Below is a small trained network, with its code and all its weights. Each question gives an input and a class and asks what happens when units are switched off, that is, made to give their printed mean instead of their output.

import numpy as np


def w(rows, s, z=0):
    codes = np.array(rows[::2]) - 128.0
    scale = np.full(codes.shape[1], s)
    scale[-1] = z or s
    return codes * scale


def f(y):
    return y / 2 * (1 + np.tanh(0.7978845608 * (y + 0.044715 * y**3)))


def log_softmax(a):
    a = a - a.max(-1, keepdims=True)
    return a - np.log(np.exp(a).sum(-1, keepdims=True))


def net(x, mask):
    res = np.array(x, float).reshape(1, 5) / 4 @ E
    y = f(res @ A[0][:, :-1].T + A[0][:, -1])
    res = res + np.where(mask, y, B[0][:, -1]) @ B[0][:, :-1]
    return log_softmax(res[-1] @ U[:, :-1].T + U[:, -1])


A, B = {}, {}
E = w([
[138,106,106,68,177,139,77,133,168,54,184],'x0',
[118,254,127,2,129,104,99,56,148,204,93],'x1',
[158,168,118,112,146,218,85,111,64,38,41],'x2',
[187,107,142,166,76,131,104,64,140,133,168],'x3',
[75,192,195,196,194,166,151,98,68,71,219],'x4',
],0.012)
A[0] = w([
[148,109,81,88,128,157,136,135,209,81,180,74],'N1',
[191,21,152,173,119,148,180,244,74,87,146,15],'N2',
[157,107,2,107,57,155,159,153,205,133,80,35],'N3',
[168,108,161,146,67,126,106,46,135,106,133,108],'N4',
[162,147,109,141,139,200,39,113,50,57,12,1],'N5',
[203,102,97,163,96,156,126,69,138,164,162,86],'N6',
[85,104,142,95,192,89,164,221,139,155,103,134],'N7',
[69,149,79,108,182,137,171,211,88,121,70,97],'N8',
[134,115,158,179,61,145,181,154,41,193,51,57],'N9',
[126,90,86,85,156,183,45,169,176,82,178,68],'N10',
],0.0084,0.0043)
B[0] = w([
[139,181,126,144,208,56,95,167,132,148,141,169],'N1',
[140,254,201,12,41,112,188,105,108,202,83,252],'N2',
[46,214,81,205,132,249,244,89,50,70,227,211],'N3',
[192,173,224,150,55,181,56,187,159,137,135,170],'N4',
[74,15,156,112,125,77,232,201,184,195,157,237],'N5',
[181,113,163,147,150,164,76,172,218,123,137,174],'N6',
[147,126,174,188,98,150,83,179,220,101,93,187],'N7',
[228,119,204,169,72,209,71,205,136,151,126,190],'N8',
[228,142,55,201,230,58,104,67,71,173,85,194],'N9',
[225,142,100,201,193,70,126,106,29,188,61,190],'N10',
],0.0079,0.014)
U = w([
[132,183,129,6,102,124,133,103,125,149,86,113],'0',
[82,155,129,185,159,196,172,119,79,81,190,132],'1',
[164,119,98,154,188,69,95,122,99,138,98,106],'2',
[98,51,121,137,105,60,163,157,186,160,167,127],'3',
[159,103,145,147,94,183,49,161,160,114,109,110],'4',
[114,110,118,117,101,112,119,119,121,100,107,252],'5',
[83,63,78,119,93,106,87,96,106,57,119,44],'6',
],0.02,0.015)

Each question gives the input, the list of numbers given to net, and the class t.
The units are the neurons (one row each of A and B). Each row of codes is followed by its name. A weight is (code - 128) times the scale printed after its matrix; where a second scale follows, it is the last column's (A, B and U).
mask holds one flag per neuron, in row order. A switched-off neuron (its flag False) gives its mean, the last column of its row in B, instead of its output. The means were averaged over made-up inputs and are rounded, as every weight is.
A unit's drop is (log p(t) with every unit on - log p(t) with that unit switched off) / (log p(t) with every unit on - log p(t) with every unit switched off).
The circuit of an input: a set's keep is (log p(t) with only the set's units on - log p(t) with every unit switched off) / (log p(t) with every unit on - log p(t) with every unit switched off). Starting from all 10 units, units are removed one at a time, each time the one whose removal leaves the highest keep (on an exact tie, the one counted first), for as long as the keep stays at least 0.8.
units of the circuit, in order: the units of the circuit, biggest drop first
most important unit: the unit with the biggest drop
k most important neurons: the k neurons with the biggest drops, biggest first
drop when u is switched off: that unit's drop, to one decimal
input [-5,3,-1,-5,-3], class 2: 2 most important neurons => (N2 N9)
input [6,-5,-1,4,3], class 2: most important unit => N10
input [8,-6,-2,-8,-1], class 2: 2 most important neurons => (N10 N1)
input [6,2,-1,-8,7], class 4: 3 most important neurons => (N3 N8 N7)
input [7,5,2,-2,5], class 2: 2 most important neurons => (N2 N3)
input [3,-4,0,2,-1], class 0: 2 most important neurons => (N2 N9)
input [-7,6,3,8,6], class 4: 2 most important neurons => (N2 N4)
input [-2,7,8,-7,4], class 3: units of the circuit, in order => (N5 N2)
input [6,-6,-5,-5,-4], class 0: 3 most important neurons => (N2 N5 N9)
input [-2,-2,-1,3,1], class 5: 4 most important neurons => (N3 N5 N8 N7)
input [1,-6,-2,-1,5], class 0: 2 most important neurons => (N2 N3)
input [4,-3,0,-6,-3], class 4: 3 most important neurons => (N8 N7 N9)
input [-4,6,-8,2,-8], class 1: drop when N3 is switched off => 0.8
input [3,0,-7,-3,6], class 3: most important unit => N3
input [6,-6,3,-5,-6], class 0: drop when N2 is switched off => 2.2
input [-8,-5,-5,7,0], class 2: drop when N8 is switched off => 0.0
